Here is a tiny trained network, its code and every weight. The questions are about switching its units off for an input and a class, where a switched-off unit gives its printed mean instead of its output.

import numpy as np


def w(rows, s, z=0):
    codes = np.array(rows[::2]) - 128.0
    scale = np.full(codes.shape[1], s)
    scale[-1] = z or s
    return codes * scale


def norm(h):
    return h / np.sqrt((h * h).mean(-1, keepdims=True) + 1e-5)


def f(y):
    return np.maximum(y, 0)


def log_softmax(a):
    a = a - a.max(-1, keepdims=True)
    return a - np.log(np.exp(a).sum(-1, keepdims=True))


def net(x, mask):
    res = np.array(x, float).reshape(1, 5) / 4 @ E
    u = 0
    for l in range(2):
        y = f(norm(res) @ A[l][:, :-1].T + A[l][:, -1])
        res = res + np.where(mask[u : u + 14], y, B[l][:, -1]) @ B[l][:, :-1]
        u += 14
    return log_softmax(norm(res)[-1] @ U[:, :-1].T + U[:, -1])


A, B = {}, {}
E = w([
[129,131,132,125,129],'x0',
[129,127,126,129,129],'x1',
[36,127,152,209,176],'x2',
[126,59,179,96,136],'x3',
[3,126,110,107,63],'x4',
],0.0063)
A[0] = w([
[173,64,115,85,78,140],'L0N1',
[83,253,91,134,77,33],'L0N2',
[111,84,75,153,100,71],'L0N3',
[154,107,119,242,179,89],'L0N4',
[213,147,102,74,102,158],'L0N5',
[161,137,2,202,139,132],'L0N6',
[133,133,195,219,101,114],'L0N7',
[33,128,92,158,193,57],'L0N8',
[194,132,193,110,237,102],'L0N9',
[168,117,95,152,101,35],'L0N10',
[77,107,85,77,60,81],'L0N11',
[126,172,78,85,19,3],'L0N12',
[73,133,149,146,80,49],'L0N13',
[242,185,119,217,149,89],'L0N14',
],0.008,0.0033)
B[0] = w([
[191,155,189,84,128,215],'L0N1',
[174,86,21,150,157,201],'L0N2',
[173,139,115,120,79,142],'L0N3',
[78,161,157,71,212,229],'L0N4',
[102,113,44,213,2,246],'L0N5',
[124,180,202,95,150,208],'L0N6',
[85,120,62,50,154,195],'L0N7',
[182,143,223,163,94,226],'L0N8',
[143,72,30,190,159,252],'L0N9',
[88,157,120,147,58,139],'L0N10',
[125,172,171,92,232,204],'L0N11',
[115,114,6,55,186,192],'L0N12',
[179,118,113,177,37,173],'L0N13',
[74,176,240,85,46,254],'L0N14',
],0.0052,0.0048)
A[1] = w([
[167,92,116,148,131,42],'L1N1',
[150,161,158,129,217,109],'L1N2',
[185,60,50,131,74,102],'L1N3',
[119,170,85,204,87,52],'L1N4',
[108,49,132,107,66,216],'L1N5',
[148,105,142,22,38,17],'L1N6',
[59,51,112,193,213,67],'L1N7',
[187,93,103,114,114,1],'L1N8',
[143,176,167,71,151,81],'L1N9',
[134,159,44,150,198,110],'L1N10',
[75,108,161,129,76,21],'L1N11',
[88,159,98,255,152,63],'L1N12',
[123,90,211,182,115,235],'L1N13',
[186,146,121,199,99,61],'L1N14',
],0.0095,0.0034)
B[1] = w([
[120,100,143,185,103,145],'L1N1',
[152,111,83,71,228,208],'L1N2',
[35,33,157,139,134,228],'L1N3',
[255,223,155,75,38,181],'L1N4',
[131,119,189,172,195,218],'L1N5',
[138,225,143,137,230,217],'L1N6',
[246,158,43,181,99,238],'L1N7',
[35,102,192,183,82,162],'L1N8',
[28,155,197,101,212,172],'L1N9',
[127,72,122,115,75,192],'L1N10',
[165,82,170,137,104,159],'L1N11',
[134,195,204,84,135,211],'L1N12',
[109,68,79,118,77,253],'L1N13',
[88,193,145,150,91,171],'L1N14',
],0.0061,0.0053)
U = w([
[164,221,164,124,6,208],'0',
[91,169,220,68,223,157],'1',
[117,27,229,191,68,182],'2',
[226,70,62,164,191,19],'3',
[115,99,8,32,60,2],'4',
],0.015,0.0027)

Each question gives the input, the list of numbers given to net, and the class t.
The units are the neurons (one row each of A and B). Each row of codes is followed by its name. A weight is (code - 128) times the scale printed after its matrix; where a second scale follows, it is the last column's (A, B and U).
mask holds one flag per neuron, layer by layer. A switched-off neuron (its flag False) gives its mean, the last column of its row in B, instead of its output. The means were averaged over made-up inputs and are rounded, as every weight is.
A unit's drop is (log p(t) with every unit on - log p(t) with that unit switched off) / (log p(t) with every unit on - log p(t) with every unit switched off).
The circuit of an input: a set's keep is (log p(t) with only the set's units on - log p(t) with every unit switched off) / (log p(t) with every unit on - log p(t) with every unit switched off). Starting from the 12 units with the biggest drops (on a tie, the unit counted first), units are removed one at a time, each time the one whose removal leaves the highest keep (on an exact tie, the one counted first), for as long as the keep stays at least 0.8.
circuit, biggest first: the units of the circuit, biggest drop first
most important unit: the unit with the biggest drop
top k neurons: the k neurons with the biggest drops, biggest first
k most important neurons of layer l: the k neurons of layer l with the biggest drops, biggest first
drop when u is switched off: that unit's drop, to one decimal
input [4,0,-5,-8,1], class 4: top 3 neurons	L0N12, L0N2, L0N8
input [-1,-4,8,5,-5], class 3: circuit, biggest first	L1N7
input [8,4,8,2,0], class 3: top 2 neurons	L0N14, L1N7
input [0,-7,-2,-8,4], class 4: 2 most important neurons of layer 0	L0N12, L0N2
input [5,-8,4,0,8], class 0: 3 most important neurons of layer 1	L1N3, L1N4, L1N12
input [-6,-4,-6,-2,-5], class 0: top 2 neurons	L0N5, L0N14
input [6,-4,0,-1,-6], class 0: top 4 neurons	L0N5, L0N9, L0N11, L0N14
input [8,-3,-3,1,0], class 2: top 3 neurons	L0N5, L1N3, L0N14
input [0,-6,-8,2,-1], class 2: top 2 neurons	L0N5, L1N3
input [-3,-2,3,-1,7], class 0: top 2 neurons	L0N14, L1N4
input [-7,5,1,5,0], class 3: top 3 neurons	L0N14, L0N5, L1N7
input [-2,-4,-5,3,1], class 1: top 2 neurons	L1N6, L0N9
input [-1,1,-4,1,-8], class 2: top 2 neurons	L0N9, L1N3
input [0,8,7,4,-8], class 3: most important unit	L0N9
input [-7,0,2,2,0], class 3: top 2 neurons	L0N14, L0N1
input [5,0,-4,-8,2], class 4: 2 most important neurons of layer 0	L0N12, L0N2
input [8,-8,-3,1,3], class 1: 2 most important neurons of layer 0	L0N9, L0N1
input [5,4,-4,-3,-6], class 0: drop when L0N5 is switched off	0.2
input [3,-7,-3,-3,-6], class 0: drop when L0N5 is switched off	0.3
input [8,4,-2,-6,-5], class 0: drop when L0N5 is switched off	0.4
input [5,3,3,5,-5], class 3: circuit, biggest first	L0N9
input [-1,6,-1,-6,4], class 4: 2 most important neurons of layer 0	L0N12, L0N2
